[ 249  -92 -180 -270  514 -215  -30    0 -163 -367  -30  -40  205  -94
   69   51  117  230 -118    1 -499 -379 -186  277   79  224    4 -140
  106  -70 -129  105 -456    6  126  119  -89  170   70  161  165   46
  -42] : (113)
[-147  111  154 -248 -219   38 -162  266  -73   29  110  156  -46   65
 -348  -54 -310 -151   13 -148  -15  -70  -34 -154   17   86  -98  309
  187 -158  156   76  139  106  147   27   31   12  336   92  -59  167
  -50] : (115)
[ -51 -319  -67 -256  286  -94   97 -142    0  -59  -29 -161  222   -6
  -47 -196  225 -208 -112  -62 -418   17 -415 -175  142  -65   33 -314
 -147   15  -83 -295 -255  156 -229  273 -170  131  -30 -279   46 -214
  123] : (100)
[ 392  292 -118   74   12 -455   27   83 -539 -337 -103   68 -164 -152
  310   63 -211  340   75   80 -117 -274  -37  204  266   47  237  383
  159 -137  183   40  -96   63  105   59 -111  199  310  162  167  -84
  -43] : (96)
[-140  -63  191  173  120   -3   -8   15   10  -61  131  192 -154  191
   95   -3  -27   56  -17  287  352   62  121  101  -37  -13  -82   39
  174  -36  -95  -47  -46   -6  -54 -126 -111   10  131   91  210   34
   47] : (103)
[  52  -22  -57  -38 -218   66 -172   81   -2  171  144 -169  214  150
   85 -493  116 -206   88  -76 -142   91 -266    5   63 -339  -71 -256
 -267 -123 -256 -292 -148  198 -110  226   81   56 -111 -132  -69  -19
  237] : (93)
[  90  241   65  -20  152 -254   37   73 -308 -211    0  147 -202  -43
  -53   40 -254  237   87  131    0 -203  -17  -68   58  107   -8  507
  291  -76  145    3  125  123  105    9  -95   71  396  153  100   27
 -145] : (95)
[  34  190   49  -17   16 -158  -84  133 -256 -154  -64  132 -270  -13
 -214   13 -239  234   67   55    1  -96   45  -65   35   85    6  528
  203 -136   81   20   58   20   69   45  -26   24  450   60   65   66
 -150] : (96)
[-103  106  141 -254  -97   37 -185  131 -146  125  185  231  -54  121
 -202 -183 -388 -107  111  -47  -16 -175 -190 -163  -31  119 -230  400
  135 -117  153  -27   97  284  -26  -52  -23   26  349  168   19  197
 -179] : (93)
[-199 -162 -116 -225  228   18   49 -159    7 -191   -8 -182  341  -85
   39 -364  145  -58   14  -60 -321   71 -361 -107  120 -167   95 -346
 -174  162    7 -337 -339  107 -243  151 -142  194   44 -154 -130 -169
   83] : (103)
[ 330  518  153   19 -129  249  358  -46 -161  189 -227  242  210  -96
 -111 -245 -168   85   80 -426   11   33   91  229 -226 -418  216  106
  -90   72  156  -27    6  234  -20 -286   15  120    2    9   -3   34
 -271] : (113)
[ 284  350    5   12  132 -437  154   91 -461 -369    5   40  -20 -164
  275   57 -191  267   82  147  -95 -335  -75  116  232   29  161  270
  335  -78  199   57   64  113  272   68 -143  154  226  214   92 -107
   34] : (103)
[-126   88  265 -189  -94  -54  -30  149 -202   47  170  177  -28   81
  -87  -23 -296 -121   40   23  115 -241 -173 -132   45   46  -93  214
  227 -128  198   38  114  144  132   -5 -121  -44  190   86   53   41
  -29] : (99)
[-392  -88   29 -360  477   80  276 -175  133 -297   83 -156  479 -127
  -79 -229  100  -71   31  -34 -230  -86 -375 -258   -1 -154   26 -419
   21  314  149 -274 -141  138  -56   57 -219  149  -13  -34 -190 -147
   56] : (95)
[ 289  372    4 -149   19  177  199   54  -23   18  -87  249  259  -64
 -145 -103 -176    2  -18 -443 -141  -28  139  228 -200 -122   84  117
    9   65  135   66  -23  259   49 -283   77  248   82  234    5  207
 -259] : (113)
[-201   51   96 -372  -37  120 -114  194   43   24  143  166   46   80
 -414  -28 -301 -188    5 -254  -55 -122  -84 -248 -110  117 -166  296
  100  -45  188    9  121  193   58  -50   27   68  292  150  -70  246
 -178] : (99)
[ 140 -121  214  126 -176  -18  108   45  -40  409  278  -33   44  366
  330 -117  138 -377   18   32  383 -161 -271  -74  -71 -452 -105 -296
 -284 -178 -203 -281   79  254  -72  102  -79 -113 -496 -169  266  -93
  265] : (115)
[-168  129   31 -295 -299   84 -107  274   37  -35  124  160   52   34
 -291  -49 -363 -246   42 -274  -25   22    1 -159   48   31  -32  189
   84  -49  295   44  179  187   83  -68   48  169  335  195 -101  208
   -3] : (100)
[  -6 -305   75  307  220   17  -22  -31  232  166  137  -29 -219  398
   17  -64  366  -96  -96  255  319  222   87  -50 -183 -216 -205  -89
 -153 -117 -538 -320  -26   43 -225  112   14  -69 -175 -196  296    1
  161] : (96)
[ -62 -180  -31 -168  192  -51  -48   65   -9 -319   41  179   78    4
  105  188  -70   44 -150    6  -43 -131   47  285  101  222   80 -189
  123   -1  115  176 -366  -86   20 -155 -142  210  164  238  203   98
   16] : (111)
[-162   44  269   45   67  137   -9   88  -65  -18  -40  233 -236  123
 -238  116 -142  240   21  112  353 -127  133   85 -176  -46  -27  189
  128  -91   -2  125 -103 -172   71 -150  -92 -158  207   17  188  108
 -141] : (96)
[  45   17  129 -119  106  -93 -131   76 -260   28  -25  235 -302   95
 -257   74 -247  151    0   34    1 -236  -70  -71  -59  200 -120  541
  147 -199   38   51  -53   65  -28    2  -76  -58  374   25  207  121
 -277] : (96)
[-116  197  319  183   47  -28  310   52  -88 -135  -30  160 -135   19
   -9  134  -91  146   40  189  427  -21  157   25  -24 -227  140   29
  256   20  134   43  173  -86  171 -121 -180  -61   95    1  140 -113
   86] : (111)
[-211 -168  -28 -168  266  -20  131  -37   66 -387   50  155  147  -39
  155  170  -80   13  -85   31   47  -71   -2  144   98  107  133 -290
   85  173  258   50 -266  -25  -69 -220 -227  267  142  232  152   16
   40] : (100)
[ 266  416   40  -33 -250  230  272  100   30   76 -189  224  240  -91
 -205 -136 -131 -125  -65 -566  -59  260  280  211 -139 -292  254   54
  -47   67  171   21   74  197   24 -264  118  276   68   75  -75  109
 -144] : (115)
[  22  218  370   93  -72   74  113   55 -199   50   41  233   83   42
  115 -151 -120   72   20  157  212  -80   30  316   12 -147   41 -115
  287  -97   10  143  -88   -4  182 -143 -135  -73   31   66  117  -50
   67] : (113)
[ 390  304 -138  -37  110 -367   17  114 -447 -365  -86   -9   10 -177
  211    9 -126  357   66   25 -267 -345  -72  259  203   30  181  206
  168 -131   82  100 -169   36  231  104  -58  170  223  189   95  -28
   -9] : (95)
[ 122  -98   50   82 -448  -12  -86  142  -52  311  168 -138  101  243
  241 -327  127 -390   33  -57   91   92 -249    8  145 -443   17 -366
 -318 -232 -205 -265  -42  178  -88  242   20   -4 -286 -233   83 -121
  406] : (100)
[ 142 -185  153  156  -53   50 -102   44   58  374  278  -47   60  396
  233 -309  255 -267   -8  175  170  -14 -198  106  -75 -314 -250 -333
 -187 -236 -498 -239  -96  198  -86  162   18 -116 -376 -138  238  -11
  285] : (93)
[ -67  152  139 -259 -226   -8 -200  190 -195   79  236  175   93   74
  -46 -242 -372 -179   98  -60  -62 -178 -212  -58   89   82 -158  223
  177 -139  179   15   59  272   83  -13  -19   70  269  205  -48  150
  -34] : (113)
[  -6 -300  114  280  178    8   66  -18  184  176  101   19 -294  391
   20  107  276  -74  -67  218  439   79   60  -83 -197 -256 -143  -84
 -206 -119 -388 -254   14   10 -197   57  -53 -112 -205 -195  386   -9
  139] : (111)
[ 109 -347  122  293  -84   42 -117   31  100  392  148   -1 -238  468
  132  -88  300 -216  -85  158  371  113  -36   40 -128 -304 -167 -174
 -329 -267 -512 -272 -128   47 -251  134   10 -143 -308 -277  381  -13
  210] : (115)
[  14  -55   74 -201 -106   51 -145  102  -87  200  192 -136  239  154
   16 -360   53 -205   68  -63 -147 -207 -405  -52   18 -238 -144 -246
 -167 -177 -187 -171 -159  178   34  241    1  -75 -172 -114  -20   -4
  168] : (113)
[ 191  -72  -49 -252  470  -81   60   80  -83 -305  -85  102   56  -30
 -121  355   37  264 -162 -119 -191 -462   12  266 -114  196   39  -42
   86  -78  -30  262 -372 -130  212  -55  -86   60   27  181  268  155
 -168] : (99)
[  24 -315  124  277   61   -3  -14   50  197  251  157  -69 -223  422
   18  -18  352 -198  -89  214  347  143   13  -85 -134 -295 -182 -176
 -199 -206 -509 -278   35   30 -135  193    8 -139 -273 -264  319  -37
  275] : (111)
[  -4 -287  120  246  -77  124 -195  141  115  183   21   46 -324  372
  -85   75  214   50  -74  165  388   53  142  179 -152 -208  -95 -139
 -217 -280 -445  -17 -248 -230  -74   67   31 -203 -109 -191  356   89
  159] : (111)
[  81 -117   41  -29 -364   -1 -151  159  -49  278  139 -147   97  209
   60 -315  114 -353    0 -109  -43   54 -266  -55  114 -329  -31 -250
 -265 -248 -219 -230  -70  150  -56  289   46  -23 -185 -245   31  -73
  311] : (111)
[-141  117  210  230  -57   53  -15   70  -56  -95   39  166 -136  100
   59 -107  -78  175   63  263  359  126  186  192    3 -143   28   28
  191  -41  -55   10  -55 -101   34 -125  -73  -17  201   68  101    5
   89] : (95)
[  63  313  320  161 -105  -55  261   81 -232  -40  -16  140    8  -17
  112  -28 -105   86   43   96  286  -65   76  153   43 -269  171   -7
  251  -58  108   58  110   -6  226  -74 -136  -41   15    2   82 -138
  108] : (99)
[  38  226  119 -206 -163   64  240  100   37   14  133  245  334  -26
   17  -89 -248 -409  -76 -354  -32  105   39    9   35  -61   83  -44
  159   99  340  -14  218  374   48 -234  -34  330   64  238  -59   75
    3] : (111)
[-134 -272  -88 -197  244   -8  132 -207   11   -9  -77 -137  118   10
  -89 -216  150 -129  -14 -114 -237   58 -399 -300   35 -197   67 -164
 -316  107    8 -420 -213  170 -391  179 -175  123   21 -318   31 -196
  -12] : (111)
[  44 -310   12  353  -43   34 -121    1  167  244   58  -60 -268  388
   42 -160  345 -126  -73  166  293  334   71   -6  -97 -313 -103  -97
 -317 -184 -526 -357 -109    7 -322  162   53  -52 -142 -305  274  -37
  209] : (115)
[ 308  559   70   34 -139  261  372    9  -43   60 -236  200  288 -143
 -146 -238 -115   60   38 -492  -33  182  238  259 -209 -419  270   45
  -49  131  149  -16   44  202   39 -298   86  225   28   73  -97   66
 -202] : (95)
[  61  -79  -44 -250  206  -60  -59  124 -129 -337   53  118  171  -27
  168  238  -83  170  -96  -65  -65 -446  -47  384   45  159   95 -251
   61  -53  113  278 -472 -138  193 -134 -127  128   12  299  207  143
  -19] : (99)
[ 265 -193 -155 -219  488 -124  -44  -61 -138 -200 -111  193  -57   20
  -49  237    1  214 -185 -121 -287 -312  -44  234  -85  322  -10  171
  -25  -72  -50   97 -464   29 -130  -93  -98  182  171  145  346  160
 -324] : (96)
[ 180  383  263  116 -103   29  345   17 -273   54 -118  195   -4  -36
   69   13 -174  147   86 -112  303 -164   48  139  -97 -362  227   99
   40   -4  207   26   67   60  112 -190 -129  -23  -29   -7  128  -82
  -98] : (99)
[ 384  -85 -114 -172  291 -364    3   30 -337 -290  -48   55   87  -86
  252  154   32  115 -179   -9 -396 -356 -157  328  225  251  126  -48
  141 -167   -4  142 -393   33  101  101 -149  203   68  121  273  -52
    3] : (115)
[ 395  408  246   78 -310  216  309   43 -269  297 -313  291    3  -32
 -133  -29 -175   92   12 -425  158  -64  123  305 -191 -422  297  105
 -151 -108  152  120  -73   51   31 -245  -26  -32  -57 -128  172   -6
 -226] : (111)

[ 489 -281 -127  -77  126 -156  152   77 -266  275  322  -77 -503  -38
  -27  746 -258  402  174  -35 -168   50  295 -159 -101 -156  -91   75
 -152  466 -186  156 -176  786   61  224 -245  314  182    6  -47  119
  226] : [60]
[ 425 -187 -107   36  199 -160  157   -8 -209   43  136   94 -252 -117
   75  485   -7  547   87  304  -88    2   19  -42 -292 -140 -312  225
 -164  534   76 -149 -255  735  111  184 -371  279   67  -12  -40  -76
  153] : [52]
[ 338  108 -371  187  -99 -217 -241  327 -496  442  -46   77 -473 -144
   78  464   82   87  259  -57 -345  -59  638    2  175   17    6 -311
  371 -135  -52  318 -103   61   58  221 -114  204  132  278  -28  120
  421] : [70]
[  28  159   26  333   56  -91  -31 -178  315   67 -204  -31  321 -436
 -113  109 -368 -301  113 -411 -123 -165  175  -48   77  212  103 -105
  137 -174 -200  -96    1 -173 -138  207  -28 -173 -209  173  138   -1
  -43] : [70]
[-112  188  137  265  258 -168  -96 -408  400 -228 -229   56  315 -586
 -120 -185 -264  -46  110  -43 -223 -297 -137   36  -60  212 -252  161
 -119   35  179 -470 -268 -140   25  -51 -165 -116 -341  135  328 -194
 -187] : [60]
[  54 -162 -235 -204 -356  152  -10  313 -110  355  276 -312 -194 -109
  266  -77  199   63  329  236  -23 -285  141   30  117 -497  457 -250
  282  305  -57  242  -28 -173 -119  140  -87 -184  297   95 -343  326
    8] : [52]
[ -43  -94 -240  -69 -433  175  -75  294   19  327   34 -215  -39 -211
  355 -153  295  -51  272  315  -49 -271   29  121  158 -475  324 -147
  249  215   76   24  -34 -349 -215   32   -9 -206  285   53 -266  252
  -24] : [52]
[ 396 -148 -119   77  534   23  412    3 -227 -125  -51 -160 -401   97
 -157  452  -41  408 -314 -117 -124   44  142 -353  -57  -68   56  413
   79  178 -532  357   78  475   96  278 -291  109  -80 -258 -167  264
   34] : [65]
[ 153 -342   91  -64  515   17  367  300  -48  110 -170   95  -84  380
  347   91  440  508 -418  325  201 -213   35 -200  -72 -158 -106  -14
  -29  -16 -221  375  280  164  -13  518  159   88  205 -273 -183  -24
   36] : [65]
[ 423  -74 -396  102  -97 -153  -94  356 -358  537   11   55 -464  -81
  129  724 -186  204  240 -185 -307   30  588 -131   76  -38   20 -151
  262   76  -49  324 -137  362  205  288 -149  275  195  152   16  217
  244] : [70]
[  27 -225  -75  -49 -410  149  -26  288   -8  321  128 -229  -96 -233
  174 -177  316 -138  232  254 -147 -345   27   65  247 -455  302 -121
  116  219  -27  106   -6 -274 -292  -38   25 -154  265   12 -317  262
   38] : [47]
[-152   69  399  375  333  -82   58 -432  359 -213 -225  139  326 -603
  -91 -187  -68 -105  -28  137 -142 -381 -300  207  -26  265 -481  303
 -330  128   96 -453 -228  -38  -83 -117  -49 -106 -294  -38  277 -206
   45] : [47]
[ -79 -108  131   21  176  201  -27  262  419   28 -369  -51  226 -663
  245 -123  -25 -103   21  -22   73  -30  -84  -88  148  143 -191  107
  246  110  212 -381 -147 -507 -134  253  -75 -319  152 -246  172   89
 -166] : [60]
[  27 -195 -189 -305  147   54  114  377 -352  333  354 -233 -458  155
  358   83  167  548  214  284    4 -339  363  -27  -42 -222  224 -323
  254  324  -66  623 -106  112  373  415 -118  -54  270   58 -196  289
   98] : [52]
[-239  154 -281  265 -202   73  -66   12  155  467 -174 -122    3 -190
  286  259 -400 -187  225 -360 -342 -203  413  125  258   65  178 -145
  220 -179  -34  316 -102 -209  268   78  212  -98   28  127  253  323
  -77] : [70]
[-150  104  375  -29  530  181  -11 -196  263 -257 -181 -132   -2 -725
   55 -262   24 -135  -62   97  150   39 -241   94  252  173 -373  214
  140   52   41 -527 -168 -480 -371   32  -48 -334   46 -285  263  -11
  124] : [60]
[ -49 -259   11 -251  389   12  233  188 -270  160  401 -235 -413  204
  265   51   45  631   81  179 -128 -231  376  -44   -4  -40  -23 -279
   46  252  -28  624 -157  297  450  386   -2   40  215  -42   -6  160
   52] : [67]
[ 248  -83  143   56  411 -183   76 -322   80 -172   72   94  -81 -356
 -225   35 -199  318   17   98 -255 -249 -185 -153 -148  -16 -300  353
 -199  331  158 -281 -309  428  197  -63 -351  170 -257   -2  176  -90
 -128] : [65]
[ -48 -341   59 -127 -269  223  252  207 -132  177  567 -524 -123  -49
  158 -101  145   57  271  108 -122  -78  269  127  213 -309  320 -374
   65  350 -219  432  -28   81 -207  198   64 -210  382  -33 -357  270
  140] : [47]
[ 431 -143 -436  203  189   11  399  252 -188   42 -208 -116 -188  196
   75  667  -34  461 -195 -110  -76   87  291 -329 -252 -108  214  282
  180  236 -491  401  121  510  171  491 -345   90   -1 -128 -292  267
  -46] : [52]
[-254 -225  -75    6 -386  275   85  297  200  430  -36 -247   21 -204
  520   67  162 -106  207  256   18 -287   31  253  178 -302  146  -53
  -39  308  -43   98  -21 -277 -200   79  216 -252  393 -126 -141  304
   46] : [63]
[ 173 -383  170  -26  246   92  227  523   26  225 -157   32   23  -50
  266   47  401  174 -176  209  231 -268   78 -163   15  -41  -20 -124
  109  105 -207  251  199 -119 -172  545   42 -121  264 -219 -264   73
  133] : [47]
[-203  -89  288   21  140  302  149   11  426 -179   -9 -333  389 -608
  209 -231 -121 -173   76 -118  136  286  -25   87  211  157 -136 -131
  216  119   69 -358 -115 -368 -376  302   42 -447  248 -249  120   10
  -67] : [71]
[ 424 -179 -280  333   28  -69  329  244 -130   77 -133 -163  -59   86
  -86  649  -96  153 -108 -339 -204  146  478 -286  -74   35  214   20
   98   48 -581  414  180  429  -95  488 -175   80   31  -25 -283  163
   93] : [69]
[-296  226 -104  144  -82   29  -73 -256   98  284  115 -321 -104 -193
   61   56 -423 -280  270 -402 -340 -212  417  163  374   29  281 -283
  159 -246 -227  343  -62 -258   40  -24  259 -167  -27  204  221  272
   32] : [63]
[-416  208  -11  172  -29    8  -21 -485  331   57  -42 -178  167 -103
    8 -463 -161 -202   67  -62 -379 -631  -76  125  242 -220  302   18
  -55 -231  -53  161  -20 -370  113 -301  238 -168 -302  175  156  161
 -328] : [65]
[  -3  -20  342  103  442 -104  108 -518  316 -175   38   28   65 -469
 -166   -7 -310   86   16   45 -116 -307 -299   32  -71   90 -359  361
 -369  289   37 -397 -269  253   10 -119 -136    8 -254  -56  296 -118
  -62] : [67]
[ -12  124  176 -201  518  -66  -41 -488  155  -39 -109   52 -226  106
  126 -251  221   55 -311  293  110 -142 -324  -16  311 -458 -135  122
  -97 -369  -55 -310  205 -213 -521 -190  376  118   45 -128  200 -175
   18] : [69]
[ 334   26  -65  334   84 -196  -66  148   13  233 -294  104   -6 -316
 -260  264 -106 -236   14 -362 -215 -360  306 -263   98  150  183  -44
  201 -213 -373  193  118 -127  -95  256 -138   -4 -220  176  -79  110
  107] : [47]
[   7  192 -157 -190 -126   -5 -245 -295  150  -38   77 -226  -45 -179
   43 -455  122 -147  135  139 -140  -26 -127  -29  348 -602  303 -144
  271 -231  147 -371   24 -442 -522 -244   92  -84   77  146   -2  -28
 -201] : [71]
[  89 -210  -37  542 -170   80  346  147  339  233 -304 -109  386 -202
   45  567 -332 -254  -56 -492 -173  -22  297  -72   19  222  104   79
 -100   42 -478  233  143  195 -123  381   88 -111    9 -103  -75  190
  -14] : [67]
[  34  227    8 -274  149   25 -178 -497  166   -9  125 -148 -129 -106
   38 -403   22 -157  -10   95   35   21 -259  -26  403 -610  204  -73
  245 -328   65 -404  108 -352 -580 -254  219  -26   72   40  121  -43
 -115] : [52]
[-267  178  -14 -105   13 -127  -24 -677  300  -95  209 -239   72   79
  -11 -469  -30   19  113  254 -134 -601 -282  111   43 -563  369  -17
 -266  -25 -113 -101   39 -142 -220 -320  157  -89 -234  267   -2  -60
 -290] : [63]
[ -43  258  352   18  434 -177  -94 -693  285 -255  209 -148   92 -552
 -364 -246 -426 -206  172 -221  -62 -238 -110   23  116  112  -41  -55
  -61  -59 -133 -375 -154 -111 -271  -80  -86 -169 -329  206  286 -164
   17] : [63]
[-357  349 -114   60  -51  -31 -129 -524  192   44  192 -364   35 -133
  -26 -318 -372 -229  262 -295 -361 -260  235  137  337 -152  391 -314
  171 -334 -102  165  -63 -348  -20 -166  226 -193 -172  314  220  125
 -187] : [71]
[ 271 -132 -242  204  395   45  438   55 -121 -242 -204 -189 -194   91
   26  467   19  493 -296  -24 -169  220  175 -247 -154   -5  -68  413
   22  224 -381  205   13  465   93  330 -281   72  -11 -276 -131  152
  -49] : [69]
[ -36   19   98  130  534  189  190 -147  217 -390 -355  -90   15 -491
   33 -140   19  195 -255   91 -130   94 -251 -102   69  113 -367  566
  110  154  111 -371 -224 -136   42    4 -240 -158 -101 -392  214   80
 -201] : [47]
[ 142 -270  -47 -125  269   99  272  433   -1  144  -36  -91   57  163
  381   75  246  394 -130  139  267  -43  203 -195  -91 -110  128 -278
  279   70 -160  328  190    4  -21  687    5 -124  287 -137 -233   58
  -29] : [52]
[  77  -50  -14 -328  787  -83  190  -52  -62   71 -112   62 -372  493
  335   51  261  606 -396  327  292 -269  -33 -233  -39 -311   -7    9
   35 -178 -235  280  267   53   19  369  190  125   95 -155   28  -39
  -31] : [71]
[-120 -127   10 -292  577  -35  182   81 -274  160  341 -152 -452  245
  390  123  -13  729   58  221  -14 -169  384   30  -43   41 -170 -312
   55  169   37  545 -179  296  499  437   61   69  220  -26  165   67
  116] : [71]
[  17 -122   18    4 -356  143 -105   69  173  279  -63  -81   23 -315
  154 -274  312 -326   95  264 -100 -307 -221   86  350 -531  184   45
   66   34   60 -218   64 -406 -512 -233  153 -112  200  -49 -180  163
   -7] : [65]
[ 129 -145 -151 -346  559 -193   -7  237 -339  225  221    4 -582  225
  222   95   19  781   68  175 -186 -311  419 -250  -51  -49  -79 -265
  184   79  178  528 -201  245  636  390 -113  227  102   85  146   70
  -50] : [69]
[  68  135 -177 -133  470  -81   -3 -232  101  -83 -312  167  -62  282
  339 -214  296  423 -351  368   57  -13 -214 -148   54 -446 -117  107
  153 -343  215 -240  148 -103 -123   56  171  180   33  -92  161 -204
 -255] : [52]
[  78  144 -163 -193  439  -67   -5 -346  170  -79 -197   73  -65  261
  253 -205  109  340 -301  208   28   47 -209 -197  116 -496  -10   88
  161 -357  175 -254  144  -72 -164    4  190  170   20  -73  199 -161
 -331] : [52]
[-194  147 -106  472 -184   -2  -90   71  -77  273 -222  -16   32 -269
  131  -22   69 -249  125 -114 -481 -257  410  244  338  165  -37 -197
  187 -294  -12  305  -73 -305   75   -7  195  -61  -22  139  100  152
  196] : [65]
[ 222 -123 -101  234  430   89  422   12 -130 -337 -240 -132 -164  -52
   12  260  224  443 -336  188 -140  132  -23 -140 -126  -15 -211  529
  -24  280 -289   41  -32  353    3  197 -306   24  -37 -344 -154  105
   26] : [47]
[ -33  188 -107 -119  -39    3 -191 -345  218  -48  -54 -125   28 -126
  144 -388  144 -116   11  182  -92   44 -194   22  332 -552  125  -60
  175 -287  188 -457   55 -387 -545 -238  201  -30  101   53   90 -109
 -184] : [71]
[ 572  -46 -289  -56  481 -152  242    5 -380 -145   57 -193 -553  164
 -237  511  -10  475 -179  -98 -100  130  282 -430 -101 -196  198  209
  182  119 -564  291  105  487  -66  328 -395  183  -59  -45 -245  153
  104] : [60]
[ 128 -192  210 -220  348  105  143  280    5  164  109 -145  -69 -124
  203    2  170   92  -26   65  377 -101  125 -110   96  -56  108 -322
  271   47 -283  170  174 -191 -313  556   43 -233  281 -116 -175   71
  207] : [70]
[   3  140  -42 -163 -171   58 -189 -301  155   58  123 -214  -34 -216
   89 -361  135 -257  133  166  -26  -17 -183   83  382 -604  250 -134
  191 -169   59 -391   68 -396 -667 -247  180 -106  163   84  -36   -9
  -41] : [70]
[ 162  -96  220  130  345 -135  167 -397   99 -275  156   -4   38 -351
 -205  -14 -152  275   24  133 -245 -133 -185  -18 -138   13 -343  289
 -285  362  109 -308 -298  472   54  -59 -280  110 -203  -26  132 -157
  -53] : [65]
[ 394 -248 -370  431 -115  -36  339  375   17  176 -347  -64   79   50
   36  729  -99  152 -124 -301 -232   53  402 -299 -158   30  183  172
   32  138 -471  349  153  412   21  479 -188   86   27  -74 -270  204
  -52] : [69]
